Each row is followed by its class.
[-0.97  3.96 -0.62  2.01 -0.13  1.73 -1.65 -0.65 -0.38  0.53  0.61  0.01
  0.95 -0.47  1.68 -0.40 -0.65  1.07  0.73  0.85 -0.87 -7.23 -0.73  0.95
  0.74 -2.49  0.07  1.33  1.94  0.74  1.16 -1.67  0.01 -5.89  0.54 -1.51
 -0.48  0.22 -1.33 -1.05  0.32  0.86  0.31  1.45  2.44  2.05 -0.50 -7.83
  3.42  2.36 -1.28 -0.72 -1.04 -3.36 -0.18 -0.58  0.92 -0.80  2.62 -0.73
 -1.09  0.57  2.05 -1.85  1.08  0.53 -2.92  3.69 -6.14  1.23  0.28  1.96
  1.12 -0.41  1.57  1.17 -1.48 -0.34] | A
[ 0.27  4.64 -0.40 -1.37 -0.78  0.72 -1.76 -1.15 -0.34  0.33 -1.74  0.49
  0.42 -0.44  1.53  0.06 -0.01  0.27 -1.24 -1.81  1.08 -5.82 -0.62 -0.19
  0.92 -1.12  0.63 -2.18  3.58 -0.97  3.81 -0.59  1.02 -1.72 -3.42  0.59
 -1.03  0.79 -0.43  0.01  0.03 -0.59 -1.01  2.68 -1.04 -0.99 -4.37 -7.04
  0.13  2.03 -1.45 -0.72 -1.44  1.55  0.52 -0.81  1.26 -0.57  1.61 -1.07
 -1.72 -0.27 -1.69 -0.61 -0.55  0.87 -1.05  0.20 -1.26 -0.20 -0.74  0.51
  0.77  0.10 -0.86  0.61 -1.63 -1.38] | V
[-0.64  3.11  0.02 -5.41 -0.68  0.57 -0.91  0.25 -0.50  0.18 -3.60 -0.39
  0.86 -0.80  0.10  0.15  0.19  0.70 -0.78 -0.30  1.41 -4.12  0.26 -1.07
  0.40 -1.28  0.26 -0.63  1.74 -2.25  3.82 -0.98 -0.20  0.94 -3.65 -0.22
  0.47  0.90 -0.81 -0.65  0.26 -1.19  0.03  1.64 -0.90 -1.46 -6.89 -5.92
 -0.44  1.56 -0.67 -1.03 -0.85 -0.90  0.88 -0.51  1.33  0.92  1.19 -1.14
  0.11 -0.03 -2.72 -0.62 -0.15  0.50 -0.23 -2.65 -2.63  0.36 -0.17 -0.19
  1.20 -0.64 -0.90  0.61 -1.51 -5.10] | B
[-1.55  3.41 -0.09 -4.30 -1.10  2.37 -0.87 -0.65 -0.77  0.49 -3.25 -0.76
  2.08 -0.66  0.92  0.00 -0.56  0.58 -0.20 -0.19  0.19 -5.29  0.83  0.02
  1.69 -2.65 -0.32 -0.15  1.62 -0.41  3.14 -0.63  0.04 -1.91 -2.19 -0.57
 -1.68  1.19 -1.86 -0.75 -0.34 -0.14  0.53  1.52  2.18  0.00 -5.57 -7.01
  0.73  1.86 -1.29 -2.22 -1.48 -2.29  0.47 -1.00  1.27 -0.36  1.76 -1.32
  0.21 -0.34 -0.99 -0.07  0.52  0.94 -0.90 -1.52 -4.66  0.60  0.12  0.09
  1.13 -0.65  0.90  1.31 -1.36 -4.73] | N
[ 0.59  4.14 -0.48 -2.36 -0.84  0.49 -1.39 -2.20 -1.04  0.59  0.01 -0.41
 -0.05 -1.49  1.78  0.65  0.28 -0.26 -1.14 -3.38  1.00 -5.71 -0.38 -0.34
  5.14 -1.04 -0.44 -2.49  3.56 -1.15  4.02 -0.60  0.64 -1.48 -3.28  0.00
 -0.61  0.96 -0.54 -0.38  0.27 -0.99 -0.89  3.26 -2.32 -1.39 -6.86 -8.30
  0.11  2.16 -0.11 -1.59 -2.10  2.26  0.75 -0.04  1.53 -0.31  2.36 -1.18
 -1.79 -0.42 -2.46 -0.61 -0.31  1.05 -1.26  1.05  0.32 -0.49  0.29  0.89
  1.05  0.04 -1.69  1.08 -1.87 -0.93] | V
[-1.08  3.05  0.68 -6.63 -0.86  0.88 -0.62 -0.22 -0.46 -0.63 -3.53 -0.36
  2.20 -0.30  0.30  0.27 -0.59 -0.39 -0.61  0.15  0.41 -5.04  0.68 -0.01
  0.93 -2.36  0.53 -0.49  1.57 -1.18  2.82 -0.61 -0.37 -0.60 -2.24  0.03
 -0.08  0.18 -1.62  0.00 -0.15 -0.60  1.87  2.20  1.10 -0.73 -6.07 -6.59
  0.47  1.32 -0.66 -1.97 -1.00 -1.65  0.74  0.04  1.25  1.10  0.50 -1.14
  1.10 -0.14 -1.66 -0.33  0.18  0.50  0.18 -3.17 -5.30  0.92 -0.12  0.23
  0.89 -1.09 -0.05  0.84 -1.05 -4.86] | L
[-0.85  4.59 -0.17 -3.09 -0.98  0.65 -0.66 -1.65 -1.46  0.68 -2.30  0.11
  1.23 -1.25  0.57 -0.15 -0.11  0.30 -0.68 -0.59  1.50 -4.70  0.78 -0.35
  0.95 -1.88 -1.33 -0.41  2.21 -0.26  3.76 -0.94  0.05 -0.83 -3.75  0.11
 -0.57  1.24 -1.14 -0.79 -0.04 -0.78 -0.39  2.40  0.45 -0.58 -6.91 -7.64
 -0.74  1.46 -0.59 -1.45 -1.85 -0.34  0.84  0.32  0.94 -0.34  2.53 -3.97
 -0.80 -0.35 -1.65 -0.34 -1.40  0.67 -1.26  0.01 -0.70 -0.16  0.41  0.37
  1.19 -0.05 -0.18  1.81 -2.05 -2.07] | K
[-1.23  2.32  0.54 -3.36 -1.44  0.59 -0.70 -1.92 -0.68  0.03 -3.10 -0.52
  0.71 -4.85  0.51  0.47 -0.18 -0.11 -0.62  0.08  0.61 -3.57  1.71 -0.52
  0.61 -1.09  0.22 -0.60  1.55 -2.54  3.45 -0.13  0.20 -1.75 -2.13 -0.44
 -0.17  1.13 -1.21 -1.22  0.07 -0.25  0.22  1.85  0.67 -0.09 -8.63 -6.10
 -0.18  0.90 -0.53 -1.51 -0.42 -1.02  0.26 -0.39  1.08  0.03  0.23 -1.15
 -0.37  0.28 -1.32 -0.58  0.18 -0.21 -0.10 -0.52 -3.42  0.50 -0.37 -0.36
 -0.01 -0.64 -0.95  0.62 -1.55 -5.95] | B
[-1.21  3.51  0.44 -5.35 -1.09  0.69 -0.57 -0.48 -0.52 -0.52 -3.23 -0.49
  2.45 -0.34  0.80  0.50 -0.19  0.95 -0.72 -0.11  0.83 -4.65  1.15 -0.88
  0.80 -2.30 -0.17  0.83  0.81 -0.58  2.53 -0.85 -0.14 -0.55 -3.42 -0.93
  0.07  0.32 -1.00 -1.45 -0.07  0.03 -0.35  1.75  1.18 -0.85 -5.68 -6.83
  0.51  1.50 -0.92 -2.18 -1.44 -2.14  1.00 -1.22  1.45 -0.13  1.25 -1.58
  0.92  0.26 -0.86 -0.22  0.85  1.35 -0.57 -2.49 -2.82  0.95 -0.20 -0.63
  1.50 -0.77  0.34  1.62 -1.81 -4.00] | L
[-1.49  3.99  0.23 -4.83 -0.82  1.72 -0.75 -0.68 -0.35 -0.55 -2.65 -0.59
  2.25 -0.13  1.06  0.61 -0.45  0.20 -0.32 -0.08 -0.19 -5.46  0.51 -0.54
  1.39 -2.44  0.17 -0.05  0.83 -1.11  2.92 -0.78 -0.63 -1.16 -2.36 -0.75
 -0.09  0.62 -1.66 -0.17 -0.13 -0.34  0.84  1.64  1.18 -0.15 -6.10 -6.92
  0.27  1.65 -0.60 -2.04 -0.98 -2.38  0.33  0.13  1.84 -0.24  0.85 -1.28
  0.98  0.10 -0.76 -0.33  0.70  0.51 -1.04 -1.67 -4.52  0.73 -0.03 -0.25
  0.97 -0.41 -0.08  1.20 -1.87 -4.71] | L
[-0.83  2.26 -0.89 -1.66 -0.44  0.86 -1.64 -2.37 -0.52  0.65 -0.47 -0.62
 -0.23 -0.80  1.19  0.52 -0.67 -0.03 -1.00 -1.18  0.60 -6.56 -0.20  0.53
  0.25 -1.63  0.22 -2.29  2.39 -0.47  4.04 -0.34  0.33 -2.45 -1.63  0.22
 -0.85  0.94  0.89 -0.31  0.16 -0.69  0.08  2.38 -0.92 -0.50 -4.35 -7.31
  0.90  2.03 -0.48 -1.04 -1.38  0.71  0.10 -0.29  0.41 -0.23  1.88 -1.04
 -2.10  0.84 -1.22 -0.78 -0.59  1.06 -1.28  1.50 -2.26 -0.78  0.27  0.83
  1.77 -0.09  0.04  0.84 -1.99 -1.35] | V
[-0.16  3.84 -0.80 -3.22 -0.52  0.78 -1.38 -1.47 -1.04 -0.46 -1.93 -1.07
  0.32 -0.88  0.70  0.24 -0.43  2.03 -0.57 -1.43  1.03 -7.48 -0.15 -0.89
  0.04 -1.89 -0.02 -1.72  2.26 -3.31  3.70 -0.57  0.31 -0.59 -3.19  0.15
 -0.42  0.80 -0.91  0.23  0.31 -0.59 -0.79  2.33 -0.54 -0.66 -6.66 -5.83
 -0.25  1.73 -0.09 -1.34 -1.01  1.16  0.35 -0.02  0.84 -0.52  1.25 -1.27
 -1.23  0.23 -1.80 -0.69 -0.33  0.73 -0.45 -0.18 -0.29  0.46  0.18  0.31
  1.43 -0.09 -0.68  0.88 -1.67 -2.33] | S
[-1.33  5.63 -0.16 -2.85 -0.20  1.83 -0.56  0.89 -0.65  0.42 -1.02 -0.55
  2.24 -0.03  1.66  0.20 -0.19  1.47  0.99 -1.09 -1.32 -5.55 -0.38  1.12
  1.12 -4.16 -0.29  1.33  0.97  2.30  0.85 -0.53 -0.93 -3.47 -2.11  0.30
  0.12  0.13 -1.78 -0.74  0.17 -0.03  0.32  2.27  2.34  0.88 -1.75 -8.37
  2.27  2.99 -1.08 -2.05 -1.99 -2.05  0.54 -0.27  0.76 -0.96  4.94 -1.23
 -0.25 -0.34  0.92 -0.60  0.77  0.33 -2.31 -1.02 -1.62  0.30  1.07  0.70
  1.29 -0.47  1.76  2.32 -0.87  1.18] | J
[-0.92  3.85 -0.23 -2.64 -0.59  1.18 -1.62 -0.48 -0.66  0.54 -2.75 -0.37
  1.02 -0.51  0.65 -0.27 -0.39  0.35  0.22 -0.06  0.33 -5.59 -0.23 -0.31
  1.26 -1.85  0.26  0.15  1.48 -0.40  2.85 -0.71 -0.10 -1.96 -1.94 -0.46
 -0.04  0.38 -1.12 -0.67  0.27 -0.09 -0.37  1.71  0.80 -0.53 -4.07 -6.96
  0.17  1.77 -0.72 -1.29 -1.06 -1.01  0.42 -0.37  0.97 -0.19  1.93 -1.43
 -0.48 -0.84 -0.66 -0.75 -0.14  0.53 -1.27 -0.66 -2.86  0.41  0.18  0.30
  1.40 -0.07  0.39  1.19 -1.20 -2.33] | L
